Here is a tiny trained network, its code and every weight. The questions are about switching its units off for an input and a class, where a switched-off unit gives its printed mean instead of its output.

import numpy as np


def w(rows, s, z=0):
    codes = np.array(rows[::2]) - 128.0
    scale = np.full(codes.shape[1], s)
    scale[-1] = z or s
    return codes * scale


def f(y):
    return np.maximum(y, 0)


def log_softmax(a):
    a = a - a.max(-1, keepdims=True)
    return a - np.log(np.exp(a).sum(-1, keepdims=True))


def net(x, mask):
    res = np.array(x, float).reshape(1, 4) / 4 @ E
    y = f(res @ A[0][:, :-1].T + A[0][:, -1])
    res = res + np.where(mask, y, B[0][:, -1]) @ B[0][:, :-1]
    return log_softmax(res[-1] @ U[:, :-1].T + U[:, -1])


A, B = {}, {}
E = w([
[132,126,125,119,123,126,123,136],'x0',
[109,17,138,80,122,134,209,82],'x1',
[247,81,149,119,210,165,70,105],'x2',
[129,88,30,165,165,12,142,163],'x3',
],0.013)
A[0] = w([
[213,126,238,107,141,198,99,99,131],'n1',
[91,197,198,96,48,173,174,128,214],'n2',
[104,85,111,84,108,85,237,86,123],'n3',
[79,247,56,224,142,17,134,231,253],'n4',
[185,84,210,50,164,193,117,72,180],'n5',
[137,11,213,39,111,187,189,37,120],'n6',
[161,161,164,137,99,219,49,100,189],'n7',
[96,193,175,98,76,187,172,124,201],'n8',
[77,176,170,116,26,181,156,126,207],'n9',
[166,193,151,163,165,146,53,141,213],'n10',
[90,156,153,90,33,182,132,118,146],'n11',
[162,74,78,158,213,85,124,173,74],'n12',
[42,126,40,239,45,45,188,184,169],'n13',
[128,56,122,108,101,94,225,96,153],'n14',
[100,15,172,60,144,120,223,100,162],'n15',
[217,101,112,130,177,131,120,139,86],'n16',
[158,192,183,146,162,142,55,146,225],'n17',
[72,164,174,112,50,154,140,127,192],'n18',
[219,41,65,197,254,110,106,147,35],'n19',
[169,191,179,128,100,158,83,120,173],'n20',
],0.0069,0.0044)
B[0] = w([
[52,59,202,117,138,148,77,137,226],'n1',
[223,218,88,131,138,97,150,114,235],'n2',
[103,84,104,21,101,126,162,108,215],'n3',
[119,113,159,161,138,218,133,224,251],'n4',
[124,145,185,100,207,163,19,147,228],'n5',
[146,135,118,88,225,188,88,178,245],'n6',
[110,115,180,156,112,108,98,97,225],'n7',
[181,200,104,134,145,102,148,118,221],'n8',
[204,196,93,133,134,93,178,129,230],'n9',
[114,126,177,186,57,91,126,122,210],'n10',
[174,178,91,118,149,103,134,102,206],'n11',
[188,157,69,149,111,83,172,137,189],'n12',
[75,60,173,106,133,168,132,184,254],'n13',
[72,76,79,18,107,136,139,96,216],'n14',
[111,86,76,2,189,132,161,128,240],'n15',
[171,177,112,151,100,100,148,93,176],'n16',
[121,134,189,188,82,99,103,98,213],'n17',
[192,174,67,134,140,90,171,126,211],'n18',
[220,210,72,129,135,95,179,116,211],'n19',
[94,129,163,141,64,85,116,94,202],'n20',
],0.0079,0.013)
U = w([
[199,202,102,242,61,59,177,120,229],'0',
[88,94,178,136,200,255,92,232,213],'1',
[186,161,23,82,182,80,162,35,48],'2',
[13,20,106,99,53,110,187,115,4],'3',
[64,102,222,179,72,93,64,11,111],'4',
],0.0078,0.0021)

Each question gives the input, the list of numbers given to net, and the class t.
The units are the neurons (one row each of A and B). Each row of codes is followed by its name. A weight is (code - 128) times the scale printed after its matrix; where a second scale follows, it is the last column's (A, B and U).
mask holds one flag per neuron, in row order. A switched-off neuron (its flag False) gives its mean, the last column of its row in B, instead of its output. The means were averaged over made-up inputs and are rounded, as every weight is.
A unit's drop is (log p(t) with every unit on - log p(t) with that unit switched off) / (log p(t) with every unit on - log p(t) with every unit switched off).
The circuit of an input: a set's keep is (log p(t) with only the set's units on - log p(t) with every unit switched off) / (log p(t) with every unit on - log p(t) with every unit switched off). Starting from the 12 units with the biggest drops (on a tie, the unit counted first), units are removed one at a time, each time the one whose removal leaves the highest keep (on an exact tie, the one counted first), for as long as the keep stays at least 0.8.
circuit, biggest first: the units of the circuit, biggest drop first
most important unit: the unit with the biggest drop
top k neurons: the k neurons with the biggest drops, biggest first
drop when u is switched off: that unit's drop, to one decimal
input [-5,-1,3,2], class 0: most important unit -> n15
input [-6,7,0,3], class 3: top 2 neurons -> (n2 n9)
input [-7,0,8,-7], class 4: circuit, biggest first -> (n7 n20)
input [-1,-3,-8,3], class 1: top 2 neurons -> (n4 n13)
input [-3,6,8,0], class 1: top 4 neurons -> (n5 n6 n1 n2)
input [-4,1,-7,4], class 3: top 2 neurons -> (n6 n5)
input [7,1,-5,2], class 3: top 2 neurons -> (n6 n5)
input [-6,-6,-3,1], class 1: top 3 neurons -> (n4 n13 n19)
input [-8,0,-7,-5], class 0: top 2 neurons -> (n15 n14)
input [3,-1,0,-7], class 0: top 2 neurons -> (n2 n9)
input [7,-6,0,4], class 1: top 2 neurons -> (n4 n2)
input [-4,-3,-5,7], class 1: drop when n4 is switched off -> 0.2
input [6,-7,-1,6], class 1: drop when n4 is switched off -> 0.9
input [5,-4,2,8], class 0: most important unit -> n19
input [-5,-8,1,-5], class 4: top 3 neurons -> (n1 n7 n19)
input [0,1,0,3], class 3: drop when n9 is switched off -> 0.1
